Here is a tiny trained network, its code and every weight. The questions are about switching its units off for an input and a class, where a switched-off unit gives its printed mean instead of its output.

import numpy as np


def w(rows, s, z=0):
    codes = np.array(rows[::2]) - 128.0
    scale = np.full(codes.shape[1], s)
    scale[-1] = z or s
    return codes * scale


def f(y):
    return np.maximum(y, 0)


def log_softmax(a):
    a = a - a.max(-1, keepdims=True)
    return a - np.log(np.exp(a).sum(-1, keepdims=True))


def net(x, mask):
    res = np.array(x, float).reshape(1, 8) / 4 @ E
    y = f(res @ A[0][:, :-1].T + A[0][:, -1])
    res = res + np.where(mask, y, B[0][:, -1]) @ B[0][:, :-1]
    return log_softmax(res[-1] @ U[:, :-1].T + U[:, -1])


A, B = {}, {}
E = w([
[126,163,179,171,96,189,105,141],'x0',
[66,140,117,63,62,220,85,141],'x1',
[177,170,85,142,174,187,130,174],'x2',
[153,129,192,122,139,104,121,4],'x3',
[110,160,171,145,193,125,214,140],'x4',
[2,58,108,45,119,113,96,161],'x5',
[158,205,71,112,221,175,137,50],'x6',
[71,250,137,217,170,124,116,156],'x7',
],0.0086)
A[0] = w([
[121,63,114,170,144,106,135,182,199],'n1',
[139,118,176,138,60,59,32,179,169],'n2',
[171,87,124,129,138,132,148,194,244],'n3',
[72,80,187,70,77,194,149,112,166],'n4',
[103,49,55,105,118,71,128,112,246],'n5',
[54,78,152,132,123,8,170,123,114],'n6',
[55,161,153,125,124,165,86,85,83],'n7',
[34,165,76,105,131,158,115,190,89],'n8',
[127,111,76,136,120,99,40,30,178],'n9',
[119,52,103,155,113,125,102,110,3],'n10',
[102,79,120,117,149,78,52,71,167],'n11',
[108,91,148,184,29,118,104,157,95],'n12',
],0.011,0.005)
B[0] = w([
[172,104,147,126,124,144,142,52,204],'n1',
[147,58,162,83,127,194,194,106,230],'n2',
[135,118,82,106,122,86,127,84,203],'n3',
[139,115,98,188,71,80,125,143,239],'n4',
[133,171,175,97,172,140,168,144,245],'n5',
[114,145,205,222,140,111,200,172,234],'n6',
[137,114,113,84,169,139,167,121,181],'n7',
[93,150,83,82,197,120,103,157,220],'n8',
[156,153,198,66,247,92,197,69,214],'n9',
[94,99,130,150,104,123,50,163,159],'n10',
[151,158,213,116,160,90,152,105,208],'n11',
[144,58,135,95,120,163,96,97,213],'n12',
],0.012)
U = w([
[173,154,88,206,109,125,152,132,160],'0',
[124,188,172,246,137,111,166,149,164],'1',
[158,91,150,31,145,121,146,93,217],'2',
[96,69,180,136,47,150,115,143,2],'3',
[22,171,82,62,140,149,64,191,44],'4',
],0.013,0.0073)

Each question gives the input, the list of numbers given to net, and the class t.
The units are the neurons (one row each of A and B). Each row of codes is followed by its name. A weight is (code - 128) times the scale printed after its matrix; where a second scale follows, it is the last column's (A, B and U).
mask holds one flag per neuron, in row order. A switched-off neuron (its flag False) gives its mean, the last column of its row in B, instead of its output. The means were averaged over made-up inputs and are rounded, as every weight is.
A unit's drop is (log p(t) with every unit on - log p(t) with that unit switched off) / (log p(t) with every unit on - log p(t) with every unit switched off).
The circuit of an input: a set's keep is (log p(t) with only the set's units on - log p(t) with every unit switched off) / (log p(t) with every unit on - log p(t) with every unit switched off). Starting from all 12 units, units are removed one at a time, each time the one whose removal leaves the highest keep (on an exact tie, the one counted first), for as long as the keep stays at least 0.8.
units of the circuit, in order: the units of the circuit, biggest drop first
k most important neurons: the k neurons with the biggest drops, biggest first
drop when u is switched off: that unit's drop, to one decimal
input [0,-8,-8,7,-6,5,4,5], class 1: units of the circuit, in order : [n6]
input [2,5,6,-2,5,-7,6,-8], class 0: units of the circuit, in order : [n9, n2]
input [7,-2,-8,5,-3,4,-6,8], class 2: 3 most important neurons : [n2, n12, n7]
input [6,3,-8,5,1,7,-5,-6], class 3: 3 most important neurons : [n4, n6, n12]
input [6,-8,3,-2,-4,-4,-2,5], class 0: units of the circuit, in order : [n6, n9, n5]
input [8,-4,7,2,-8,-4,-2,8], class 0: units of the circuit, in order : [n6, n5]
input [-5,6,-7,3,2,3,3,0], class 1: units of the circuit, in order : [n6, n4, n2]
input [-2,-8,3,-3,-3,-5,-5,8], class 0: 2 most important neurons : [n6, n9]
input [-6,8,7,8,4,-4,-4,3], class 0: 3 most important neurons : [n9, n6, n2]
input [4,-1,0,-3,0,6,-5,-2], class 3: 3 most important neurons : [n9, n4, n6]
input [1,2,-3,-7,-2,-1,-5,-5], class 3: 2 most important neurons : [n9, n4]
input [-1,-8,0,4,-6,1,-2,4], class 1: 2 most important neurons : [n6, n12]
input [4,2,-2,-1,3,4,-5,4], class 3: 2 most important neurons : [n9, n4]
input [-4,6,-7,-8,-7,7,8,2], class 4: units of the circuit, in order : [n8]
input [-4,-2,4,-1,6,0,-8,1], class 1: 2 most important neurons : [n6, n9]
input [8,-5,1,3,-7,-1,1,4], class 2: 2 most important neurons : [n6, n4]
input [6,-1,8,0,-1,2,-2,2], class 4: drop when n4 is switched off : 0.1
input [-8,-5,1,-7,-1,5,3,6], class 4: drop when n9 is switched off : 0.2
input [-6,5,4,0,-6,7,2,7], class 4: drop when n8 is switched off : 1.1
